Below is a small trained network, with its code and all its weights. Each question gives an input and a class and asks what happens when units are switched off, that is, made to give their printed mean instead of their output.

import numpy as np


def w(rows, s, z=0):
    codes = np.array(rows[::2]) - 128.0
    scale = np.full(codes.shape[1], s)
    scale[-1] = z or s
    return codes * scale


def f(y):
    return y / 2 * (1 + np.tanh(0.7978845608 * (y + 0.044715 * y**3)))


def log_softmax(a):
    a = a - a.max(-1, keepdims=True)
    return a - np.log(np.exp(a).sum(-1, keepdims=True))


def net(x, mask):
    res = np.array(x, float).reshape(1, 6) / 4 @ E
    y = f(res @ A[0][:, :-1].T + A[0][:, -1])
    res = res + np.where(mask, y, B[0][:, -1]) @ B[0][:, :-1]
    return log_softmax(res[-1] @ U[:, :-1].T + U[:, -1])


A, B = {}, {}
E = w([
[97,82,73,89,50,161,48,243],'x0',
[38,206,76,20,165,200,199,122],'x1',
[169,178,211,67,95,224,19,69],'x2',
[223,232,51,109,137,65,74,139],'x3',
[79,41,86,44,163,53,48,19],'x4',
[253,58,114,32,49,133,241,91],'x5',
],0.0054)
A[0] = w([
[104,53,87,92,149,65,77,58,73],'neuron 1',
[107,93,65,107,31,172,72,239,78],'neuron 2',
[20,158,178,204,229,138,61,152,58],'neuron 3',
[214,230,2,128,170,54,66,142,90],'neuron 4',
[160,173,206,99,83,206,60,62,94],'neuron 5',
[224,79,126,45,56,131,228,101,53],'neuron 6',
[28,10,227,156,128,182,171,113,107],'neuron 7',
[88,61,67,71,124,75,87,53,70],'neuron 8',
[109,97,60,166,151,59,195,164,91],'neuron 9',
[58,189,82,45,149,185,184,111,60],'neuron 10',
[150,186,155,193,121,184,186,198,104],'neuron 11',
[56,179,86,41,155,197,179,115,107],'neuron 12',
[164,180,160,174,81,184,194,206,96],'neuron 13',
[170,163,211,71,81,201,55,85,103],'neuron 14',
[104,97,58,166,139,45,198,165,103],'neuron 15',
[108,100,61,162,141,64,205,154,85],'neuron 16',
[85,51,63,61,151,75,67,63,106],'neuron 17',
[160,185,142,190,77,183,185,214,106],'neuron 18',
[151,184,164,176,76,179,188,209,96],'neuron 19',
[164,185,203,100,81,197,55,71,92],'neuron 20',
[27,29,221,166,111,180,175,119,66],'neuron 21',
[165,165,189,97,97,197,71,85,38],'neuron 22',
[52,180,85,26,164,192,178,117,87],'neuron 23',
[169,182,197,153,209,109,175,33,78],'neuron 24',
[160,179,189,162,211,96,190,27,104],'neuron 25',
[217,64,143,47,46,136,240,94,58],'neuron 26',
[186,68,202,210,71,69,70,120,92],'neuron 27',
[102,95,53,175,161,67,190,161,106],'neuron 28',
[190,56,197,212,81,67,76,121,80],'neuron 29',
[52,196,85,41,148,175,186,114,63],'neuron 30',
[206,246,43,119,148,29,71,139,87],'neuron 31',
[40,26,229,158,128,188,173,121,82],'neuron 32',
[112,105,59,162,151,52,202,165,98],'neuron 33',
[150,189,190,168,217,91,196,25,102],'neuron 34',
[164,172,156,167,118,182,180,197,48],'neuron 35',
[155,182,144,187,80,187,184,194,77],'neuron 36',
[108,96,54,173,151,69,192,160,93],'neuron 37',
[102,81,56,94,36,162,27,246,86],'neuron 38',
[107,102,60,168,145,60,198,162,94],'neuron 39',
[186,48,195,222,73,66,70,115,90],'neuron 40',
[101,100,68,91,43,163,70,218,71],'neuron 41',
[22,208,159,202,223,109,54,163,2],'neuron 42',
[120,95,75,157,175,90,182,158,55],'neuron 43',
[86,53,84,57,158,69,83,64,83],'neuron 44',
],0.0059,0.0038)
B[0] = w([
[152,199,159,149,165,100,126,84,180],'neuron 1',
[84,88,140,127,105,66,198,113,188],'neuron 2',
[105,129,26,169,57,144,46,101,253],'neuron 3',
[198,183,126,65,40,189,188,117,228],'neuron 4',
[89,71,161,73,144,166,97,168,207],'neuron 5',
[60,134,18,218,82,139,2,99,241],'neuron 6',
[220,222,115,67,61,180,181,111,223],'neuron 7',
[131,197,176,148,180,86,113,58,181],'neuron 8',
[93,99,168,85,142,183,87,148,189],'neuron 9',
[189,120,104,186,182,119,148,194,194],'neuron 10',
[117,170,159,135,163,81,102,63,201],'neuron 11',
[198,120,104,175,180,115,156,188,213],'neuron 12',
[131,189,174,133,173,83,92,52,201],'neuron 13',
[65,59,170,72,154,171,92,169,213],'neuron 14',
[102,94,166,75,147,178,84,148,201],'neuron 15',
[97,95,151,87,142,170,86,149,183],'neuron 16',
[139,204,186,142,171,87,131,54,206],'neuron 17',
[129,173,168,126,166,90,115,68,209],'neuron 18',
[137,186,168,135,173,86,103,58,199],'neuron 19',
[89,67,164,77,137,179,91,165,206],'neuron 20',
[183,185,119,88,77,161,154,113,200],'neuron 21',
[75,79,161,83,144,172,83,152,165],'neuron 22',
[210,110,115,193,182,117,153,194,214],'neuron 23',
[62,63,137,119,82,82,185,149,204],'neuron 24',
[62,60,125,137,79,80,194,145,224],'neuron 25',
[86,133,17,214,81,133,6,95,253],'neuron 26',
[187,116,89,164,192,128,162,196,219],'neuron 27',
[96,93,171,70,136,178,75,144,198],'neuron 28',
[203,126,94,183,210,130,163,214,218],'neuron 29',
[194,111,102,183,185,118,143,197,199],'neuron 30',
[182,181,117,59,55,188,190,117,223],'neuron 31',
[194,198,108,80,73,168,168,116,204],'neuron 32',
[106,92,156,84,136,167,93,147,195],'neuron 33',
[45,39,126,140,75,61,208,150,232],'neuron 34',
[122,160,146,133,159,104,111,76,163],'neuron 35',
[127,175,160,134,166,94,110,68,186],'neuron 36',
[98,95,169,78,141,178,82,145,188],'neuron 37',
[45,45,136,148,77,36,244,112,213],'neuron 38',
[97,96,163,79,141,173,85,148,190],'neuron 39',
[185,132,105,167,184,126,159,199,231],'neuron 40',
[92,80,139,146,110,81,186,124,173],'neuron 41',
[99,127,30,205,75,135,39,97,247],'neuron 42',
[108,104,148,104,132,153,96,141,152],'neuron 43',
[142,211,187,138,178,84,123,55,192],'neuron 44',
],0.0072,0.0044)
U = w([
[90,133,2,195,67,150,11,90,127],'0',
[135,193,232,134,219,73,112,28,114],'1',
[84,68,217,52,166,221,78,188,233],'2',
[216,119,92,190,224,127,175,238,52],'3',
[49,61,147,137,53,44,240,127,254],'4',
[210,197,122,53,18,217,188,108,25],'5',
],0.0086,0.00034)

Each question gives the input, the list of numbers given to net, and the class t.
The units are the neurons (one row each of A and B). Each row of codes is followed by its name. A weight is (code - 128) times the scale printed after its matrix; where a second scale follows, it is the last column's (A, B and U).
mask holds one flag per neuron, in row order. A switched-off neuron (its flag False) gives its mean, the last column of its row in B, instead of its output. The means were averaged over made-up inputs and are rounded, as every weight is.
A unit's drop is (log p(t) with every unit on - log p(t) with that unit switched off) / (log p(t) with every unit on - log p(t) with every unit switched off).
The circuit of an input: a set's keep is (log p(t) with only the set's units on - log p(t) with every unit switched off) / (log p(t) with every unit on - log p(t) with every unit switched off). Starting from the 12 units with the biggest drops (on a tie, the unit counted first), units are removed one at a time, each time the one whose removal leaves the highest keep (on an exact tie, the one counted first), for as long as the keep stays at least 0.8.
circuit, biggest first: the units of the circuit, biggest drop first
k most important neurons: the k neurons with the biggest drops, biggest first
drop of u: that unit's drop, to one decimal
input [6,-1,-1,8,8,-6], class 1: circuit, biggest first : [neuron 17; neuron 44]
input [2,2,8,3,7,-1], class 2: circuit, biggest first : [neuron 14]
input [1,-8,-3,-4,1,-7], class 3: 3 most important neurons : [neuron 29; neuron 40; neuron 27]
input [7,8,1,0,-3,7], class 3: 2 most important neurons : [neuron 23; neuron 12]
input [3,6,-3,-6,0,5], class 3: circuit, biggest first : [neuron 23; neuron 12]
input [-8,6,7,-6,-6,2], class 4: 3 most important neurons : [neuron 34; neuron 25; neuron 24]
input [5,-5,4,-3,6,4], class 1: circuit, biggest first : [neuron 17; neuron 44]
input [4,-5,8,-8,1,8], class 0: 2 most important neurons : [neuron 26; neuron 6]
input [-7,-1,-7,-8,8,-2], class 1: 3 most important neurons : [neuron 44; neuron 17; neuron 8]
input [3,-2,6,-7,-3,-6], class 5: circuit, biggest first : [neuron 7; neuron 32]
input [-6,-2,-3,4,-7,8], class 0: 2 most important neurons : [neuron 6; neuron 26]
input [1,1,8,6,6,-2], class 2: 3 most important neurons : [neuron 14; neuron 20; neuron 5]
input [3,-6,-4,8,-6,-4], class 5: 2 most important neurons : [neuron 4; neuron 31]
input [5,8,3,8,1,8], class 0: circuit, biggest first : [neuron 6]
input [8,-4,1,8,-4,-6], class 4: 2 most important neurons : [neuron 38; neuron 2]
input [-8,5,0,-8,3,-4], class 4: 3 most important neurons : [neuron 34; neuron 25; neuron 24]
input [5,-4,5,-5,5,-4], class 1: 2 most important neurons : [neuron 17; neuron 44]
input [-7,1,3,6,-1,-6], class 4: drop of neuron 25 : 0.2
input [7,2,-4,1,3,-5], class 4: drop of neuron 38 : 0.4
input [1,4,8,7,-8,-6], class 1: drop of neuron 18 : 0.3
input [0,-3,-2,8,8,1], class 1: circuit, biggest first : [neuron 17]
